Here is a tiny trained network, its code and every weight. The questions are about switching its units off for an input and a class, where a switched-off unit gives its printed mean instead of its output.

import numpy as np


def w(rows, s, z=0):
    codes = np.array(rows[::2]) - 128.0
    scale = np.full(codes.shape[1], s)
    scale[-1] = z or s
    return codes * scale


def norm(h):
    return h / np.sqrt((h * h).mean(-1, keepdims=True) + 1e-5)


def f(y):
    return y / 2 * (1 + np.tanh(0.7978845608 * (y + 0.044715 * y**3)))


def log_softmax(a):
    a = a - a.max(-1, keepdims=True)
    return a - np.log(np.exp(a).sum(-1, keepdims=True))


def net(x, mask):
    res = np.array(x, float).reshape(1, 5) / 4 @ E
    u = 0
    for l in range(3):
        y = f(norm(res) @ A[l][:, :-1].T + A[l][:, -1])
        res = res + np.where(mask[u : u + 11], y, B[l][:, -1]) @ B[l][:, :-1]
        u += 11
    return log_softmax(norm(res)[-1] @ U[:, :-1].T + U[:, -1])


A, B = {}, {}
E = w([
[191,241,148],'x0',
[253,43,88],'x1',
[143,105,236],'x2',
[128,129,128],'x3',
[130,128,127],'x4',
],0.0054)
A[0] = w([
[205,163,105,11],'0.n0',
[2,100,223,36],'0.n1',
[45,153,82,81],'0.n2',
[121,157,140,75],'0.n3',
[108,176,126,95],'0.n4',
[126,170,172,75],'0.n5',
[153,82,84,126],'0.n6',
[192,111,189,139],'0.n7',
[155,189,129,67],'0.n8',
[151,132,145,62],'0.n9',
[159,31,238,3],'0.n10',
],0.0072,0.0034)
B[0] = w([
[147,133,89,124],'0.n0',
[53,48,175,252],'0.n1',
[74,178,116,199],'0.n2',
[136,159,188,99],'0.n3',
[115,164,108,132],'0.n4',
[147,109,214,118],'0.n5',
[70,105,107,181],'0.n6',
[125,79,94,181],'0.n7',
[183,170,139,125],'0.n8',
[152,131,120,85],'0.n9',
[135,2,96,165],'0.n10',
],0.005,0.002)
A[1] = w([
[120,129,147,86],'1.n0',
[135,165,112,117],'1.n1',
[161,78,255,205],'1.n2',
[123,81,187,109],'1.n3',
[43,96,119,127],'1.n4',
[70,93,120,132],'1.n5',
[204,211,158,4],'1.n6',
[89,111,89,94],'1.n7',
[130,103,207,76],'1.n8',
[129,102,192,99],'1.n9',
[127,198,108,123],'1.n10',
],0.0088,0.0044)
B[1] = w([
[160,134,123,104],'1.n0',
[71,125,176,134],'1.n1',
[94,184,249,253],'1.n2',
[75,179,155,150],'1.n3',
[37,57,44,235],'1.n4',
[49,59,26,201],'1.n5',
[35,49,88,155],'1.n6',
[79,79,145,154],'1.n7',
[117,254,135,128],'1.n8',
[117,237,156,130],'1.n9',
[25,188,158,167],'1.n10',
],0.0039,0.0031)
A[2] = w([
[166,140,138,111],'2.n0',
[141,98,191,180],'2.n1',
[120,137,147,128],'2.n2',
[143,27,109,166],'2.n3',
[136,195,113,74],'2.n4',
[79,170,104,149],'2.n5',
[107,215,146,45],'2.n6',
[179,113,36,3],'2.n7',
[147,109,169,124],'2.n8',
[252,167,126,153],'2.n9',
[89,190,124,70],'2.n10',
],0.013,0.0045)
B[2] = w([
[94,141,135,131],'2.n0',
[135,124,163,178],'2.n1',
[132,118,121,133],'2.n2',
[185,175,145,254],'2.n3',
[133,151,89,149],'2.n4',
[133,100,102,202],'2.n5',
[190,174,117,172],'2.n6',
[143,90,86,172],'2.n7',
[127,110,157,137],'2.n8',
[10,95,127,233],'2.n9',
[136,126,114,162],'2.n10',
],0.013,0.0051)
U = w([
[7,78,28,242],'0',
[18,65,238,249],'1',
[242,55,46,100],'2',
[251,60,224,25],'3',
[151,249,53,111],'4',
[131,252,230,16],'5',
],0.018,0.0017)

Each question gives the input, the list of numbers given to net, and the class t.
The units are the neurons (one row each of A and B). Each row of codes is followed by its name. A weight is (code - 128) times the scale printed after its matrix; where a second scale follows, it is the last column's (A, B and U).
mask holds one flag per neuron, layer by layer. A switched-off neuron (its flag False) gives its mean, the last column of its row in B, instead of its output. The means were averaged over made-up inputs and are rounded, as every weight is.
A unit's drop is (log p(t) with every unit on - log p(t) with that unit switched off) / (log p(t) with every unit on - log p(t) with every unit switched off).
The circuit of an input: a set's keep is (log p(t) with only the set's units on - log p(t) with every unit switched off) / (log p(t) with every unit on - log p(t) with every unit switched off). Starting from the 12 units with the biggest drops (on a tie, the unit counted first), units are removed one at a time, each time the one whose removal leaves the highest keep (on an exact tie, the one counted first), for as long as the keep stays at least 0.8.
circuit, biggest first: the units of the circuit, biggest drop first
top k neurons: the k neurons with the biggest drops, biggest first
top k neurons in layer l: the k neurons of layer l with the biggest drops, biggest first
drop of u: that unit's drop, to one decimal
input [7,3,-8,2,6], class 0: circuit, biggest first -> 2.n9
input [1,5,2,-3,-7], class 1: top 3 neurons -> 2.n9, 1.n4, 0.n1
input [-8,1,0,7,-8], class 2: circuit, biggest first -> 2.n9, 2.n3
input [1,-7,5,-4,8], class 5: top 2 neurons -> 2.n9, 2.n6
input [-2,8,3,-2,-1], class 3: circuit, biggest first -> 2.n3, 1.n2
input [3,0,0,5,-3], class 4: top 2 neurons in layer 1 -> 1.n10, 1.n6
input [-7,4,-7,8,8], class 2: top 2 neurons in layer 2 -> 2.n9, 2.n3
input [-4,1,0,3,-7], class 2: top 3 neurons -> 2.n9, 2.n3, 1.n5
input [-7,4,6,-2,0], class 3: top 2 neurons in layer 2 -> 2.n3, 2.n9
input [2,6,-7,2,-3], class 0: top 2 neurons -> 2.n9, 1.n4
input [1,7,5,4,5], class 1: top 2 neurons -> 2.n9, 1.n4
input [1,-8,-6,3,7], class 4: top 3 neurons in layer 2 -> 2.n9, 2.n6, 2.n7
input [-5,1,3,-6,-5], class 3: top 3 neurons -> 2.n9, 2.n3, 0.n10
input [6,1,8,-8,1], class 1: top 2 neurons -> 2.n3, 2.n9
input [-8,4,5,-7,4], class 3: top neuron -> 2.n3
input [-1,2,8,-2,-5], class 3: top 2 neurons in layer 0 -> 0.n10, 0.n7
input [7,6,-8,1,-5], class 0: drop of 2.n9 -> 0.4
input [-7,1,5,-1,3], class 3: drop of 0.n10 -> 0.3
input [-7,1,2,4,-5], class 3: drop of 2.n3 -> 0.7
input [6,1,-1,0,5], class 0: drop of 2.n9 -> 0.8
